Here is a tiny trained network, its code and every weight. The questions are about switching its units off for an input and a target symbol, where a switched-off unit gives its printed mean instead of its output.

import numpy as np


def w(rows, s, z=0):
    codes = np.array(rows[::2]) - 128.0
    scale = np.full(codes.shape[1], s)
    scale[-1] = z or s
    return codes * scale


def norm(h):
    return h / np.sqrt((h * h).mean(-1, keepdims=True) + 1e-5)


def f(y):
    return np.maximum(y, 0)


def softmax(a):
    e = np.exp(a - a.max(-1, keepdims=True))
    return e / e.sum(-1, keepdims=True)


def log_softmax(a):
    a = a - a.max(-1, keepdims=True)
    return a - np.log(np.exp(a).sum(-1, keepdims=True))


def net(x, mask):
    ids = ['Ξαδεζθτω'.index(c) for c in x.split()]
    T = len(ids)
    res = E[ids] + P[:T]
    r = norm(res)
    for j in range(2):
        rows = slice(4 * j, 4 * j + 4)
        q, k, v = (r @ M[0][rows].T for M in (Q, K, V))
        z = softmax(np.where(np.tri(T) > 0, q @ k.T / 4**0.5, -1e9)) @ v
        o = O[0][rows]
        res = res + np.where(mask[j], z, o[:, -1]) @ o[:, :-1]
    y = f(norm(res) @ A[0][:, :-1].T + A[0][:, -1])
    res = res + np.where(mask[2:26], y, B[0][:, -1]) @ B[0][:, :-1]
    return log_softmax(norm(res)[-1] @ U[:, :-1].T + U[:, -1])


Q, K, V, O, A, B = {}, {}, {}, {}, {}, {}
E = w([
[104,217,127,200,119],'Ξ',
[85,184,76,98,86],'α',
[135,158,24,57,128],'δ',
[197,242,216,109,172],'ε',
[166,148,87,25,113],'ζ',
[101,174,100,87,60],'θ',
[255,79,75,126,127],'τ',
[140,110,53,116,58],'ω',
],0.007)
P = w([
[114,163,43,144,101],'0',
[121,72,176,97,26],'1',
[107,106,136,143,168],'2',
[138,129,155,34,94],'3',
[145,181,93,163,105],'4',
[106,94,149,149,180],'5',
[138,109,151,7,93],'6',
[234,230,88,156,113],'7',
],0.013)
Q[0] = w([
[85,98,153,80,90],'h1',
[166,230,198,88,172],'h1',
[29,134,186,167,150],'h1',
[94,133,112,116,62],'h1',
[134,69,153,40,163],'h2',
[129,140,160,60,91],'h2',
[109,102,113,35,118],'h2',
[176,135,91,2,176],'h2',
],0.015)
K[0] = w([
[79,183,108,121,103],'h1',
[231,212,228,49,128],'h1',
[43,146,134,126,220],'h1',
[68,78,108,67,92],'h1',
[154,89,135,168,245],'h2',
[36,80,142,151,131],'h2',
[115,93,196,179,219],'h2',
[70,34,157,84,235],'h2',
],0.012)
V[0] = w([
[184,86,130,185,119],'h1',
[78,148,175,211,77],'h1',
[141,104,137,157,234],'h1',
[38,103,83,115,166],'h1',
[184,87,73,141,254],'h2',
[59,88,11,176,120],'h2',
[170,35,127,62,55],'h2',
[169,111,165,211,105],'h2',
],0.012)
O[0] = w([
[86,150,178,159,116,83],'h1',
[95,144,127,80,169,70],'h1',
[102,88,107,171,155,2],'h1',
[171,40,107,102,138,98],'h1',
[168,4,94,128,133,152],'h2',
[29,123,123,126,129,205],'h2',
[151,115,209,188,80,168],'h2',
[145,155,181,55,167,33],'h2',
],0.014,0.008)
A[0] = w([
[73,93,144,108,152,103],'n1',
[98,152,199,99,71,122],'n2',
[153,102,104,99,128,102],'n3',
[153,168,121,155,65,131],'n4',
[213,248,134,127,60,134],'n5',
[164,147,81,130,75,2],'n6',
[56,131,102,147,158,153],'n7',
[85,124,171,66,210,49],'n8',
[97,133,111,119,143,35],'n9',
[150,100,170,219,231,54],'n10',
[178,119,137,69,188,142],'n11',
[207,191,105,114,45,185],'n12',
[139,178,204,166,136,222],'n13',
[150,137,159,72,49,196],'n14',
[118,103,141,126,166,140],'n15',
[215,167,83,134,132,135],'n16',
[146,84,158,87,100,68],'n17',
[71,123,157,173,158,51],'n18',
[113,123,107,81,101,38],'n19',
[116,108,131,131,65,24],'n20',
[172,134,188,204,120,98],'n21',
[166,122,109,150,134,117],'n22',
[140,152,64,172,151,188],'n23',
[137,117,118,229,158,129],'n24',
],0.015,0.0039)
B[0] = w([
[110,122,111,116,86,148],'n1',
[143,180,172,122,91,185],'n2',
[137,170,139,145,128,159],'n3',
[138,159,123,157,155,198],'n4',
[173,1,136,155,89,251],'n5',
[69,119,133,162,108,158],'n6',
[179,86,130,130,136,165],'n7',
[158,165,139,211,150,139],'n8',
[121,111,159,114,113,137],'n9',
[44,164,99,166,120,142],'n10',
[63,93,134,136,158,146],'n11',
[191,144,85,114,88,235],'n12',
[144,210,67,101,166,198],'n13',
[164,136,145,145,176,203],'n14',
[169,118,137,134,119,139],'n15',
[69,144,104,119,181,166],'n16',
[101,135,147,161,113,152],'n17',
[117,101,176,123,178,138],'n18',
[100,135,166,113,126,149],'n19',
[79,134,127,147,155,154],'n20',
[51,92,99,112,108,177],'n21',
[107,146,136,102,146,146],'n22',
[133,163,164,114,155,168],'n23',
[180,138,151,72,141,161],'n24',
],0.036,0.013)
U = w([
[44,107,112,161,86,171],'Ξ',
[119,149,116,11,93,121],'α',
[175,103,219,205,226,4],'δ',
[110,173,238,143,100,114],'ε',
[233,167,169,99,88,190],'ζ',
[118,213,102,101,214,231],'θ',
[167,182,61,229,132,130],'τ',
[180,47,47,96,166,44],'ω',
],0.012,0.0037)

Each question gives the input, a string of symbols that net reads in full, and the target symbol t.
The units are the heads (4 rows each of Q, K, V and O) and the neurons (one row each of A and B). Each row of codes is followed by its name. A weight is (code - 128) times the scale printed after its matrix; where a second scale follows, it is the last column's (O, A, B and U).
mask holds one flag per unit, heads first, then neurons. A switched-off unit (its flag False) gives its mean, the last column of its rows in O or B, instead of its output. The means were averaged over made-up inputs and are rounded, as every weight is.
A unit's drop is (log p(t) with every unit on - log p(t) with that unit switched off) / (log p(t) with every unit on - log p(t) with every unit switched off).
The circuit of an input: a set's keep is (log p(t) with only the set's units on - log p(t) with every unit switched off) / (log p(t) with every unit on - log p(t) with every unit switched off). Starting from the 12 units with the biggest drops (on a tie, the unit counted first), units are removed one at a time, each time the one whose removal leaves the highest keep (on an exact tie, the one counted first), for as long as the keep stays at least 0.8.
units of the circuit, in order: the units of the circuit, biggest drop first
unit that matters most: the unit with the biggest drop
top k neurons: the k neurons with the biggest drops, biggest first
input ζ δ θ α Ξ α τ, target α: units of the circuit, in order	h2, n5, n4, n13
input δ Ξ δ δ α δ Ξ, target Ξ: units of the circuit, in order	h2, n12, n13, n5
input Ξ δ ζ ε, target τ: top 2 neurons	n5, n13
input Ξ Ξ δ θ, target Ξ: unit that matters most	h2
input τ Ξ ζ, target δ: units of the circuit, in order	n12, n13, h2, n5
input α ζ α ω τ Ξ ω, target θ: units of the circuit, in order	h2, n5
input θ ω δ ζ Ξ ε α, target ω: units of the circuit, in order	h2, n11
input ζ ω α δ Ξ τ, target Ξ: units of the circuit, in order	n10, h1, n14
input δ τ ε, target θ: top 2 neurons	n5, n10
input ω Ξ τ δ τ ζ δ, target τ: top 2 neurons	n5, n21
input ζ ζ τ ω ζ ζ, target Ξ: top 3 neurons	n13, n14, n12
input Ξ τ ζ ω, target τ: units of the circuit, in order	h2, n5, n20
input τ ω ζ ζ δ α α, target α: units of the circuit, in order	h2, n5, n13, n4
input ε ω ζ, target θ: units of the circuit, in order	n5
input ζ Ξ δ ζ Ξ θ, target δ: top 4 neurons	n12, n8, n13, n21
input Ξ ζ τ τ ζ ε ω, target ω: top 4 neurons	n11, n12, n16, n13
input τ ζ τ, target Ξ: top 2 neurons	n10, n5
input α α θ, target α: top 3 neurons	n14, n5, n4
input δ ζ τ ζ Ξ ε τ, target ω: top 2 neurons	n11, n12
input ζ ζ θ ζ ζ ω ζ, target ε: top neuron	n5
